Below are the code and all the weights of a small trained network. Each question names an input and a target symbol and asks about switching units off, where a switched-off unit gives its printed mean instead of its output.

import numpy as np


def w(rows, s, z=0):
    codes = np.array(rows[::2]) - 128.0
    scale = np.full(codes.shape[1], s)
    scale[-1] = z or s
    return codes * scale


def norm(h):
    return h / np.sqrt((h * h).mean(-1, keepdims=True) + 1e-5)


def f(y):
    return y / 2 * (1 + np.tanh(0.7978845608 * (y + 0.044715 * y**3)))


def softmax(a):
    e = np.exp(a - a.max(-1, keepdims=True))
    return e / e.sum(-1, keepdims=True)


def log_softmax(a):
    a = a - a.max(-1, keepdims=True)
    return a - np.log(np.exp(a).sum(-1, keepdims=True))


def net(x, mask):
    ids = ['ΓΞΠΣΩαδεημφ'.index(c) for c in x.split()]
    T = len(ids)
    res = E[ids] + P[:T]
    r = norm(res)
    for j in range(3):
        rows = slice(2 * j, 2 * j + 2)
        q, k, v = (r @ M[0][rows].T for M in (Q, K, V))
        z = softmax(np.where(np.tri(T) > 0, q @ k.T / 2**0.5, -1e9)) @ v
        o = O[0][rows]
        res = res + np.where(mask[j], z, o[:, -1]) @ o[:, :-1]
    y = f(norm(res) @ A[0][:, :-1].T + A[0][:, -1])
    res = res + np.where(mask[3:11], y, B[0][:, -1]) @ B[0][:, :-1]
    return log_softmax(norm(res)[-1] @ U[:, :-1].T + U[:, -1])


Q, K, V, O, A, B = {}, {}, {}, {}, {}, {}
E = w([
[124,115,92,187],'Γ',
[111,44,102,162],'Ξ',
[221,130,58,101],'Π',
[195,149,100,31],'Σ',
[129,86,54,232],'Ω',
[63,101,70,159],'α',
[95,236,69,152],'δ',
[30,184,182,173],'ε',
[99,87,215,200],'η',
[93,86,213,207],'μ',
[5,112,111,163],'φ',
],0.017)
P = w([
[172,107,55,250],'0',
[157,110,68,240],'1',
[144,113,84,229],'2',
[136,110,86,202],'3',
[123,107,89,187],'4',
[112,111,96,173],'5',
[112,108,98,155],'6',
[112,112,102,137],'7',
[100,116,110,124],'8',
[109,131,103,96],'9',
[99,125,109,82],'10',
[95,120,121,66],'11',
[87,127,110,53],'12',
],0.011)
Q[0] = w([
[96,116,109,154],'head 0',
[92,137,125,134],'head 0',
[232,225,115,45],'head 1',
[128,253,99,107],'head 1',
[48,141,123,192],'head 2',
[120,121,123,138],'head 2',
],0.035)
K[0] = w([
[78,113,165,70],'head 0',
[115,107,150,100],'head 0',
[113,236,79,221],'head 1',
[118,254,167,128],'head 1',
[69,232,160,21],'head 2',
[117,160,139,102],'head 2',
],0.036)
V[0] = w([
[30,144,4,62],'head 0',
[40,172,231,27],'head 0',
[82,3,136,63],'head 1',
[159,31,113,70],'head 1',
[235,21,170,181],'head 2',
[121,151,55,52],'head 2',
],0.034)
O[0] = w([
[122,46,14,110,178],'head 0',
[33,227,68,108,27],'head 0',
[147,74,180,255,107],'head 1',
[176,102,126,222,109],'head 1',
[150,213,38,213,2],'head 2',
[198,93,174,38,143],'head 2',
],0.025)
A[0] = w([
[73,189,114,88,58],'neuron 0',
[169,239,20,148,215],'neuron 1',
[84,143,71,120,109],'neuron 2',
[252,96,155,69,27],'neuron 3',
[138,140,100,46,112],'neuron 4',
[44,84,139,149,167],'neuron 5',
[86,118,206,131,120],'neuron 6',
[223,107,108,156,253],'neuron 7',
],0.031,0.0046)
B[0] = w([
[120,160,110,195,151],'neuron 0',
[156,197,149,2,149],'neuron 1',
[110,162,91,97,144],'neuron 2',
[135,225,58,73,250],'neuron 3',
[109,99,151,195,187],'neuron 4',
[99,176,117,127,185],'neuron 5',
[128,165,89,104,186],'neuron 6',
[72,123,148,173,212],'neuron 7',
],0.053,0.022)
U = w([
[127,149,97,137,25],'Γ',
[134,104,152,174,141],'Ξ',
[149,142,105,136,30],'Π',
[140,149,94,130,254],'Σ',
[147,135,97,152,60],'Ω',
[156,99,52,136,80],'α',
[149,85,145,32,125],'δ',
[5,178,101,134,37],'ε',
[114,181,174,127,111],'η',
[111,178,168,124,79],'μ',
[84,106,117,112,222],'φ',
],0.012,0.0083)

Each question gives the input, a string of symbols that net reads in full, and the target symbol t.
The units are the heads (2 rows each of Q, K, V and O) and the neurons (one row each of A and B). Each row of codes is followed by its name. A weight is (code - 128) times the scale printed after its matrix; where a second scale follows, it is the last column's (O, A, B and U).
mask holds one flag per unit, heads first, then neurons. A switched-off unit (its flag False) gives its mean, the last column of its rows in O or B, instead of its output. The means were averaged over made-up inputs and are rounded, as every weight is.
A unit's drop is (log p(t) with every unit on - log p(t) with that unit switched off) / (log p(t) with every unit on - log p(t) with every unit switched off).
The circuit of an input: a set's keep is (log p(t) with only the set's units on - log p(t) with every unit switched off) / (log p(t) with every unit on - log p(t) with every unit switched off). Starting from all 11 units, units are removed one at a time, each time the one whose removal leaves the highest keep (on an exact tie, the one counted first), for as long as the keep stays at least 0.8.
circuit, biggest first: the units of the circuit, biggest drop first
most important unit: the unit with the biggest drop
k most important neurons: the k neurons with the biggest drops, biggest first
heads that matter: for each layer, one digit per head in row order, 1 if its drop is at least 0.15 and else 0, layers parted by /
drop of u: that unit's drop, to one decimal
input Ξ Σ η α Ω δ η φ δ ε Γ Ω, target ε: most important unit	head 0
input Γ Ξ Γ Γ, target Ξ: circuit, biggest first	(head 0; head 1)
input φ α Γ Γ Ξ μ, target Ξ: heads that matter	010
input Σ Σ Ξ δ Γ ε Ω η α, target ε: heads that matter	101
input Ω φ η δ Γ Σ Ω δ Γ Γ, target δ: heads that matter	001
input Ω δ α Γ δ Ξ φ ε Ω Γ, target ε: heads that matter	101
input η η η η Ω ε Γ, target ε: heads that matter	100
input δ α α Σ δ δ Γ ε ε, target ε: heads that matter	101
input μ Ω ε δ ε, target ε: heads that matter	100
input Ω α Γ Ξ α η Ω δ α ε Γ η, target ε: 2 most important neurons	(neuron 6; neuron 5)
input φ η ε Γ μ Γ Ξ Γ Γ, target Ξ: heads that matter	010
input Ξ Γ η η α ε μ, target ε: 3 most important neurons	(neuron 3; neuron 6; neuron 1)
input Ξ δ Ξ Ω δ δ Γ, target δ: 2 most important neurons	(neuron 3; neuron 4)
input Γ η ε δ Ξ δ Γ δ μ Ω α, target δ: circuit, biggest first	(head 2)
input μ Σ Ξ Γ ε ε η η Γ η α α, target ε: 3 most important neurons	(neuron 5; neuron 3; neuron 1)
input Ω μ α Ξ, target Ξ: drop of head 1	0.8
input η φ α Ξ Γ μ, target Ξ: drop of neuron 7	0.0
input Ξ η α Σ δ, target δ: drop of head 0	0.1
input Σ Σ δ δ Ω, target δ: drop of head 1	-0.1
input α δ Ω, target δ: circuit, biggest first	(head 0)
